Here is a tiny trained network, its code and every weight. The questions are about switching its units off for an input and a class, where a switched-off unit gives its printed mean instead of its output.

import numpy as np


def w(rows, s, z=0):
    codes = np.array(rows[::2]) - 128.0
    scale = np.full(codes.shape[1], s)
    scale[-1] = z or s
    return codes * scale


def norm(h):
    return h / np.sqrt((h * h).mean(-1, keepdims=True) + 1e-5)


def f(y):
    return y / 2 * (1 + np.tanh(0.7978845608 * (y + 0.044715 * y**3)))


def log_softmax(a):
    a = a - a.max(-1, keepdims=True)
    return a - np.log(np.exp(a).sum(-1, keepdims=True))


def net(x, mask):
    res = np.array(x, float).reshape(1, 6) / 4 @ E
    u = 0
    for l in range(2):
        y = f(norm(res) @ A[l][:, :-1].T + A[l][:, -1])
        res = res + np.where(mask[u : u + 8], y, B[l][:, -1]) @ B[l][:, :-1]
        u += 8
    return log_softmax(norm(res)[-1] @ U[:, :-1].T + U[:, -1])


A, B = {}, {}
E = w([
[118,167,135,129,123,165,90,76,244,219],'x0',
[59,192,68,123,106,87,66,35,91,180],'x1',
[233,147,36,95,40,83,112,183,145,224],'x2',
[97,108,175,133,190,78,51,221,142,188],'x3',
[188,77,165,255,124,52,170,139,131,166],'x4',
[142,73,119,80,89,68,70,58,116,139],'x5',
],0.0071)
A[0] = w([
[106,131,67,48,97,153,119,9,82,46,106],'0.n0',
[193,147,65,137,82,45,135,106,72,195,114],'0.n1',
[150,72,160,61,121,118,54,83,188,217,176],'0.n2',
[195,105,133,166,119,191,201,149,160,102,141],'0.n3',
[166,131,109,93,113,119,137,100,102,66,74],'0.n4',
[199,109,129,149,137,94,155,186,151,131,59],'0.n5',
[153,113,93,118,96,86,103,96,117,191,40],'0.n6',
[124,138,103,102,126,154,137,144,147,150,3],'0.n7',
],0.015,0.0046)
B[0] = w([
[196,185,242,100,71,169,137,31,63,27,246],'0.n0',
[45,64,10,86,157,64,103,211,196,154,226],'0.n1',
[197,183,94,135,95,97,140,104,183,146,229],'0.n2',
[167,206,168,142,141,122,204,99,109,172,203],'0.n3',
[142,94,110,179,102,132,158,154,111,108,161],'0.n4',
[190,148,133,118,57,152,146,94,108,86,189],'0.n5',
[83,176,171,168,204,122,144,181,151,215,180],'0.n6',
[89,103,170,185,127,130,121,142,144,82,132],'0.n7',
],0.013,0.014)
A[1] = w([
[184,80,103,235,121,217,142,124,158,122,251],'1.n0',
[234,56,119,134,86,133,201,252,83,98,65],'1.n1',
[143,46,163,200,117,84,166,78,63,110,33],'1.n2',
[141,40,153,199,115,15,140,81,128,109,48],'1.n3',
[88,63,197,98,161,97,39,133,74,104,69],'1.n4',
[110,135,112,37,124,151,103,47,107,95,176],'1.n5',
[195,41,235,159,180,60,53,133,114,184,147],'1.n6',
[139,93,110,107,159,139,70,121,195,199,73],'1.n7',
],0.015,0.0016)
B[1] = w([
[168,169,188,87,144,85,51,75,103,104,179],'1.n0',
[160,214,144,136,52,141,71,5,120,39,254],'1.n1',
[99,131,82,82,158,137,150,187,192,193,209],'1.n2',
[118,112,220,189,144,186,143,157,72,92,168],'1.n3',
[94,58,160,192,171,112,146,172,137,156,159],'1.n4',
[156,80,124,239,86,92,198,181,141,100,224],'1.n5',
[137,114,64,132,9,109,163,132,130,30,164],'1.n6',
[152,131,92,110,150,50,131,127,150,124,212],'1.n7',
],0.011,0.0091)
U = w([
[118,114,139,88,136,197,42,93,67,148,24],'0',
[139,129,39,102,136,37,77,160,233,191,211],'1',
[67,33,178,181,137,140,142,207,104,50,109],'2',
[84,120,198,102,250,215,150,165,82,190,90],'3',
[91,71,41,14,118,169,56,144,101,113,14],'4',
[143,37,121,43,115,230,87,131,105,181,2],'5',
[224,216,195,134,58,150,189,57,113,43,209],'6',
],0.011,0.0054)

Each question gives the input, the list of numbers given to net, and the class t.
The units are the neurons (one row each of A and B). Each row of codes is followed by its name. A weight is (code - 128) times the scale printed after its matrix; where a second scale follows, it is the last column's (A, B and U).
mask holds one flag per neuron, layer by layer. A switched-off neuron (its flag False) gives its mean, the last column of its row in B, instead of its output. The means were averaged over made-up inputs and are rounded, as every weight is.
A unit's drop is (log p(t) with every unit on - log p(t) with that unit switched off) / (log p(t) with every unit on - log p(t) with every unit switched off).
The circuit of an input: a set's keep is (log p(t) with only the set's units on - log p(t) with every unit switched off) / (log p(t) with every unit on - log p(t) with every unit switched off). Starting from the 12 units with the biggest drops (on a tie, the unit counted first), units are removed one at a time, each time the one whose removal leaves the highest keep (on an exact tie, the one counted first), for as long as the keep stays at least 0.8.
units of the circuit, in order: the units of the circuit, biggest drop first
most important unit: the unit with the biggest drop
k most important neurons: the k neurons with the biggest drops, biggest first
k most important neurons of layer l: the k neurons of layer l with the biggest drops, biggest first
drop when u is switched off: that unit's drop, to one decimal
input [-7,7,-4,-3,4,1], class 2: 3 most important neurons -> (0.n2, 0.n3, 0.n5)
input [3,1,-8,8,-4,-4], class 2: 3 most important neurons -> (0.n2, 0.n3, 0.n1)
input [6,3,1,-7,3,6], class 1: most important unit -> 0.n1
input [-2,5,-1,7,-4,-2], class 1: 2 most important neurons -> (0.n0, 0.n5)
input [-4,0,-1,8,-4,-7], class 2: units of the circuit, in order -> (0.n2, 0.n3)
input [-8,-3,-7,1,2,6], class 2: 3 most important neurons -> (0.n2, 1.n4, 0.n5)
input [-5,6,5,-3,-3,-1], class 2: 2 most important neurons -> (0.n1, 0.n0)
input [5,3,-3,7,3,-7], class 1: 3 most important neurons of layer 0 -> (0.n0, 0.n5, 0.n3)
input [-3,8,-6,-1,4,-6], class 2: 3 most important neurons -> (0.n2, 0.n3, 0.n6)
input [-8,4,3,2,-4,6], class 2: 2 most important neurons -> (0.n0, 0.n1)
input [5,4,-5,-3,8,-6], class 3: 2 most important neurons of layer 0 -> (0.n0, 0.n2)
input [1,2,3,-1,4,-5], class 1: 2 most important neurons of layer 0 -> (0.n1, 0.n0)
input [8,-2,2,8,4,-2], class 1: 2 most important neurons -> (0.n0, 0.n2)
input [-2,8,-5,-1,5,5], class 2: 2 most important neurons -> (0.n2, 0.n3)
input [-8,2,-8,2,1,-2], class 2: most important unit -> 0.n3
input [7,-1,-8,7,0,3], class 1: drop when 1.n1 is switched off -> 0.1
input [7,-5,4,3,4,4], class 1: drop when 0.n0 is switched off -> 0.3
input [3,1,6,-4,-1,0], class 1: drop when 0.n5 is switched off -> 0.0
input [-7,8,-5,6,4,-3], class 2: drop when 1.n6 is switched off -> 0.1
input [0,2,-4,5,3,-1], class 2: most important neuron -> (0.n2)
